Below are the code and all the weights of a small trained network. Each question names an input and a class and asks about switching units off, where a switched-off unit gives its printed mean instead of its output.

import numpy as np


def w(rows, s, z=0):
    codes = np.array(rows[::2]) - 128.0
    scale = np.full(codes.shape[1], s)
    scale[-1] = z or s
    return codes * scale


def norm(h):
    return h / np.sqrt((h * h).mean(-1, keepdims=True) + 1e-5)


def f(y):
    return np.maximum(y, 0)


def log_softmax(a):
    a = a - a.max(-1, keepdims=True)
    return a - np.log(np.exp(a).sum(-1, keepdims=True))


def net(x, mask):
    res = np.array(x, float).reshape(1, 5) / 4 @ E
    u = 0
    for l in range(3):
        y = f(norm(res) @ A[l][:, :-1].T + A[l][:, -1])
        res = res + np.where(mask[u : u + 13], y, B[l][:, -1]) @ B[l][:, :-1]
        u += 13
    return log_softmax(norm(res)[-1] @ U[:, :-1].T + U[:, -1])


A, B = {}, {}
E = w([
[49,80,152,134,158,193,224,190,171,187,209],'x0',
[143,89,52,198,208,153,115,71,59,169,124],'x1',
[127,185,201,96,209,173,128,62,166,138,117],'x2',
[193,149,39,39,116,191,253,142,94,165,75],'x3',
[86,135,132,88,176,53,166,114,81,100,148],'x4',
],0.012)
A[0] = w([
[173,106,103,212,33,241,59,118,177,185,103,41],'L0N0',
[111,93,129,139,131,134,146,143,131,172,179,4],'L0N1',
[109,125,123,137,195,174,117,38,121,168,128,92],'L0N2',
[112,23,146,132,149,150,168,184,140,222,253,16],'L0N3',
[116,112,174,65,20,81,149,203,240,63,143,59],'L0N4',
[144,56,74,237,168,147,122,109,57,145,154,28],'L0N5',
[102,42,32,191,31,36,128,241,81,112,137,1],'L0N6',
[92,119,126,160,82,208,43,173,184,241,93,61],'L0N7',
[88,170,115,120,167,57,138,139,58,66,120,64],'L0N8',
[2,95,93,50,184,20,164,98,57,119,208,14],'L0N9',
[168,96,47,61,141,127,175,161,116,158,96,45],'L0N10',
[95,50,153,211,160,105,44,143,148,69,190,27],'L0N11',
[123,131,56,194,148,150,105,100,65,171,148,3],'L0N12',
],0.0097,0.0071)
B[0] = w([
[191,117,133,124,166,89,174,127,101,58,158,216],'L0N0',
[101,144,114,107,141,151,99,139,73,122,163,146],'L0N1',
[125,103,164,71,115,115,119,108,168,161,125,199],'L0N2',
[98,157,46,128,131,142,71,140,133,86,123,225],'L0N3',
[156,78,116,96,143,70,103,134,144,193,134,232],'L0N4',
[145,82,136,68,135,58,101,135,159,195,125,229],'L0N5',
[116,100,177,130,90,210,139,3,129,142,176,251],'L0N6',
[147,119,140,126,176,101,183,135,136,72,154,191],'L0N7',
[193,121,111,152,146,134,129,143,155,97,132,190],'L0N8',
[214,121,122,153,158,120,165,146,155,73,159,213],'L0N9',
[131,133,153,165,105,164,128,153,86,155,107,200],'L0N10',
[94,171,173,207,129,93,136,156,93,157,94,255],'L0N11',
[132,79,106,95,121,83,123,141,156,157,114,185],'L0N12',
],0.014,0.0077)
A[1] = w([
[37,155,147,189,92,108,80,138,93,112,130,76],'L1N0',
[165,127,110,124,62,96,70,21,93,96,79,102],'L1N1',
[4,112,111,123,169,164,164,166,145,149,194,78],'L1N2',
[127,158,92,106,76,187,190,191,66,167,56,66],'L1N3',
[218,151,133,183,163,149,173,138,156,51,132,82],'L1N4',
[97,190,185,89,165,147,152,62,176,118,143,10],'L1N5',
[153,164,95,135,108,111,13,97,90,78,43,2],'L1N6',
[84,114,166,149,115,139,48,143,154,91,127,96],'L1N7',
[122,177,190,48,18,101,112,184,154,82,133,70],'L1N8',
[136,121,113,108,78,189,165,152,67,146,75,74],'L1N9',
[46,136,78,140,146,126,132,153,152,146,136,74],'L1N10',
[130,187,171,95,188,156,99,64,186,112,90,83],'L1N11',
[139,152,165,101,152,138,129,116,181,147,118,77],'L1N12',
],0.011,0.0064)
B[1] = w([
[108,193,184,142,133,174,220,112,136,160,105,183],'L1N0',
[28,142,33,90,106,185,116,222,125,72,183,254],'L1N1',
[124,124,50,95,53,143,25,182,109,33,87,188],'L1N2',
[86,190,195,254,150,87,162,137,108,123,78,194],'L1N3',
[199,113,132,95,150,155,178,189,88,96,192,210],'L1N4',
[122,82,138,136,98,166,156,15,97,128,207,160],'L1N5',
[60,130,44,127,130,140,85,225,126,69,123,193],'L1N6',
[115,192,129,114,168,107,250,101,65,146,141,183],'L1N7',
[86,35,57,102,188,51,171,112,80,179,150,175],'L1N8',
[92,190,234,202,159,111,133,132,116,158,150,182],'L1N9',
[81,159,123,88,84,128,110,178,128,130,129,151],'L1N10',
[85,38,131,146,64,176,139,97,95,147,184,193],'L1N11',
[136,81,109,115,65,142,135,81,99,169,177,166],'L1N12',
],0.0093,0.008)
A[2] = w([
[92,82,153,77,125,108,141,130,136,183,155,107],'L2N0',
[99,100,125,172,84,150,105,56,153,135,143,108],'L2N1',
[154,152,90,83,171,96,119,151,128,62,152,143],'L2N2',
[91,169,62,94,132,166,66,168,141,105,106,81],'L2N3',
[158,116,81,74,110,48,74,122,187,244,104,40],'L2N4',
[131,116,116,164,56,157,140,56,134,155,154,89],'L2N5',
[175,178,90,99,121,195,189,113,109,156,46,125],'L2N6',
[158,107,155,130,105,125,110,70,182,167,70,69],'L2N7',
[119,183,179,148,138,121,94,114,148,107,71,93],'L2N8',
[59,133,136,145,140,182,158,109,165,143,164,134],'L2N9',
[182,124,82,85,113,151,202,139,91,182,63,132],'L2N10',
[110,213,195,245,143,84,82,124,159,151,83,88],'L2N11',
[126,88,83,155,223,132,69,99,103,173,76,2],'L2N12',
],0.011,0.0045)
B[2] = w([
[104,116,103,139,163,134,71,86,107,180,58,226],'L2N0',
[131,174,150,110,107,216,199,92,146,145,123,198],'L2N1',
[187,128,111,120,96,188,136,155,155,150,104,246],'L2N2',
[127,175,41,121,110,187,126,202,157,162,93,205],'L2N3',
[146,91,180,74,160,176,66,126,179,234,32,217],'L2N4',
[148,138,151,117,104,173,108,81,150,101,164,195],'L2N5',
[67,141,204,171,177,65,118,140,123,87,160,177],'L2N6',
[167,201,124,56,95,185,89,180,108,144,86,145],'L2N7',
[162,163,123,93,111,94,218,127,42,174,89,161],'L2N8',
[156,159,65,154,96,159,49,131,82,112,84,199],'L2N9',
[75,142,196,146,153,30,125,100,179,134,179,211],'L2N10',
[152,212,176,136,139,169,254,200,74,190,63,254],'L2N11',
[98,77,114,63,151,52,107,128,168,197,96,169],'L2N12',
],0.0093,0.0069)
U = w([
[64,218,233,214,160,68,161,181,93,168,110,158],'0',
[108,34,106,56,169,48,77,144,167,240,107,135],'1',
[78,163,32,110,101,194,91,251,130,69,123,154],'2',
[244,83,149,119,192,83,194,161,147,31,182,137],'3',
[87,90,157,140,63,220,130,21,93,147,176,132],'4',
[212,159,165,118,127,211,117,177,141,182,99,175],'5',
[165,196,147,137,98,117,101,89,216,74,51,24],'6',
[169,183,176,118,89,129,89,99,193,62,22,3],'7',
],0.013,0.0076)

Each question gives the input, the list of numbers given to net, and the class t.
The units are the neurons (one row each of A and B). Each row of codes is followed by its name. A weight is (code - 128) times the scale printed after its matrix; where a second scale follows, it is the last column's (A, B and U).
mask holds one flag per neuron, layer by layer. A switched-off neuron (its flag False) gives its mean, the last column of its row in B, instead of its output. The means were averaged over made-up inputs and are rounded, as every weight is.
A unit's drop is (log p(t) with every unit on - log p(t) with that unit switched off) / (log p(t) with every unit on - log p(t) with every unit switched off).
The circuit of an input: a set's keep is (log p(t) with only the set's units on - log p(t) with every unit switched off) / (log p(t) with every unit on - log p(t) with every unit switched off). Starting from the 12 units with the biggest drops (on a tie, the unit counted first), units are removed one at a time, each time the one whose removal leaves the highest keep (on an exact tie, the one counted first), for as long as the keep stays at least 0.8.
units of the circuit, in order: the units of the circuit, biggest drop first
unit that matters most: the unit with the biggest drop
k most important neurons: the k neurons with the biggest drops, biggest first
k most important neurons of layer l: the k neurons of layer l with the biggest drops, biggest first
input [-6,-5,1,0,-4], class 2: unit that matters most => L1N1
input [8,-2,3,7,-6], class 2: units of the circuit, in order => L0N3, L1N2
input [-5,-6,-3,-1,7], class 3: 2 most important neurons => L0N8, L0N9
input [2,2,-5,-3,-4], class 4: 3 most important neurons => L0N6, L0N9, L0N8
input [-7,4,8,3,-6], class 4: 3 most important neurons => L1N11, L0N2, L0N3
input [-6,6,1,-1,3], class 1: 3 most important neurons => L0N5, L0N12, L0N3
input [-6,-6,6,1,6], class 1: 2 most important neurons => L0N6, L1N8
input [-7,-8,7,-3,-3], class 1: 3 most important neurons => L0N6, L1N8, L0N4
input [-4,4,8,-1,-8], class 3: 3 most important neurons of layer 0 => L0N0, L0N6, L0N7
input [-2,4,1,7,-7], class 0: 2 most important neurons => L0N10, L0N9
input [-8,3,8,-4,2], class 2: 3 most important neurons => L1N1, L1N6, L0N6
input [3,4,-5,-4,-4], class 4: 4 most important neurons => L0N6, L0N4, L0N9, L2N1
input [-6,-1,-7,7,-3], class 0: 2 most important neurons => L0N10, L1N3
input [-2,6,7,-1,8], class 3: 4 most important neurons of layer 0 => L0N9, L0N6, L0N8, L0N4
input [-5,5,-1,3,7], class 3: 4 most important neurons of layer 0 => L0N9, L0N8, L0N4, L0N3
input [8,-6,3,-4,4], class 2: units of the circuit, in order => L1N2
input [1,-5,-4,-3,-6], class 3: 2 most important neurons of layer 0 => L0N0, L0N7
input [7,-5,-2,4,-1], class 2: 3 most important neurons => L0N3, L0N5, L1N2
input [8,3,4,6,-1], class 2: units of the circuit, in order => L1N2, L0N3
input [-7,1,7,1,-6], class 2: units of the circuit, in order => L1N1
input [3,2,-3,-4,-5], class 3: 2 most important neurons => L0N0, L0N7
input [7,3,5,-6,-3], class 2: units of the circuit, in order => L1N2, L0N3
input [7,1,-8,-2,5], class 4: 2 most important neurons of layer 1 => L1N1, L1N6
